Here is a tiny trained network, its code and every weight. The questions are about switching its units off for an input and a class, where a switched-off unit gives its printed mean instead of its output.

import numpy as np


def w(rows, s, z=0):
    codes = np.array(rows[::2]) - 128.0
    scale = np.full(codes.shape[1], s)
    scale[-1] = z or s
    return codes * scale


def f(y):
    return np.maximum(y, 0)


def log_softmax(a):
    a = a - a.max(-1, keepdims=True)
    return a - np.log(np.exp(a).sum(-1, keepdims=True))


def net(x, mask):
    res = np.array(x, float).reshape(1, 5) / 4 @ E
    y = f(res @ A[0][:, :-1].T + A[0][:, -1])
    res = res + np.where(mask, y, B[0][:, -1]) @ B[0][:, :-1]
    return log_softmax(res[-1] @ U[:, :-1].T + U[:, -1])


A, B = {}, {}
E = w([
[196,99,48,156,215,146,28,119,55,124,44,71],'x0',
[155,146,72,155,157,195,99,209,163,65,132,46],'x1',
[76,179,24,98,60,198,143,174,119,39,133,47],'x2',
[221,185,254,112,113,73,84,168,176,87,115,211],'x3',
[117,81,197,76,69,84,88,184,80,52,73,73],'x4',
],0.0092)
A[0] = w([
[134,100,129,158,149,167,170,101,202,209,254,165,234],'neuron 1',
[207,151,154,72,112,143,181,182,136,88,117,95,112],'neuron 2',
[164,148,68,222,151,140,112,155,140,83,137,167,115],'neuron 3',
[135,195,108,55,70,114,139,211,229,120,178,162,157],'neuron 4',
[25,95,54,155,81,188,198,87,150,133,136,95,253],'neuron 5',
[96,158,136,92,77,138,109,135,172,100,168,114,42],'neuron 6',
],0.0084,0.0027)
B[0] = w([
[156,95,130,92,2,69,107,204,174,148,203,137,225],'neuron 1',
[81,200,117,110,154,138,160,207,113,85,126,133,180],'neuron 2',
[204,121,72,129,137,149,110,83,51,116,32,248,168],'neuron 3',
[177,179,184,95,195,135,230,187,224,231,198,148,217],'neuron 4',
[106,55,109,68,74,90,77,134,117,201,213,60,248],'neuron 5',
[125,226,218,194,203,10,144,145,208,110,54,105,172],'neuron 6',
],0.0088,0.014)
U = w([
[106,118,143,82,130,98,143,96,100,90,95,131,86],'0',
[189,72,147,120,145,81,144,51,151,137,162,172,190],'1',
[112,61,76,80,96,131,99,130,13,116,205,2,207],'2',
[123,169,136,125,117,99,240,142,193,155,241,130,116],'3',
[21,164,113,220,151,165,209,70,133,101,154,119,1],'4',
[129,185,68,228,200,217,108,131,137,102,65,143,97],'5',
],0.0093,0.0042)

Each question gives the input, the list of numbers given to net, and the class t.
The units are the neurons (one row each of A and B). Each row of codes is followed by its name. A weight is (code - 128) times the scale printed after its matrix; where a second scale follows, it is the last column's (A, B and U).
mask holds one flag per neuron, in row order. A switched-off neuron (its flag False) gives its mean, the last column of its row in B, instead of its output. The means were averaged over made-up inputs and are rounded, as every weight is.
A unit's drop is (log p(t) with every unit on - log p(t) with that unit switched off) / (log p(t) with every unit on - log p(t) with every unit switched off).
The circuit of an input: a set's keep is (log p(t) with only the set's units on - log p(t) with every unit switched off) / (log p(t) with every unit on - log p(t) with every unit switched off). Starting from all 6 units, units are removed one at a time, each time the one whose removal leaves the highest keep (on an exact tie, the one counted first), for as long as the keep stays at least 0.8.
circuit, biggest first: the units of the circuit, biggest drop first
most important unit: the unit with the biggest drop
k most important neurons: the k neurons with the biggest drops, biggest first
drop when u is switched off: that unit's drop, to one decimal
input [0,-8,-4,-7,-4], class 2: circuit, biggest first : [neuron 4; neuron 5]
input [1,3,1,2,-7], class 1: most important unit : neuron 3
input [3,-6,3,6,-1], class 0: circuit, biggest first : [neuron 4; neuron 1]
input [-6,3,-6,-7,-1], class 2: circuit, biggest first : [neuron 4; neuron 5]
input [2,3,-3,4,8], class 0: circuit, biggest first : [neuron 5; neuron 4]
input [0,-8,1,2,-2], class 1: 4 most important neurons : [neuron 4; neuron 2; neuron 5; neuron 6]
input [3,-7,4,4,-6], class 1: circuit, biggest first : [neuron 4; neuron 2]
input [0,7,4,3,-2], class 5: circuit, biggest first : [neuron 3; neuron 1]
input [-3,-5,-2,2,4], class 1: circuit, biggest first : [neuron 1; neuron 2]
input [-4,4,-4,-8,-7], class 2: 2 most important neurons : [neuron 5; neuron 4]
input [0,1,-4,3,-5], class 1: circuit, biggest first : [neuron 4; neuron 2]
input [6,-1,2,7,-3], class 5: circuit, biggest first : [neuron 5; neuron 1]
input [-7,-8,1,-5,6], class 2: 4 most important neurons : [neuron 5; neuron 4; neuron 2; neuron 1]
input [-1,-3,8,-4,-8], class 2: circuit, biggest first : [neuron 5]
input [6,-6,-1,6,8], class 0: 4 most important neurons : [neuron 5; neuron 4; neuron 1; neuron 2]
input [2,-5,-1,5,-8], class 1: 2 most important neurons : [neuron 4; neuron 2]
input [8,1,-4,4,-8], class 5: 3 most important neurons : [neuron 5; neuron 3; neuron 4]
input [-1,-8,2,-1,1], class 2: drop when neuron 4 is switched off : 0.7
input [-4,-7,-4,-8,3], class 2: drop when neuron 4 is switched off : 0.1
input [5,5,4,7,-3], class 5: drop when neuron 5 is switched off : 0.0
input [-3,2,-5,-8,0], class 2: drop when neuron 5 is switched off : 0.0
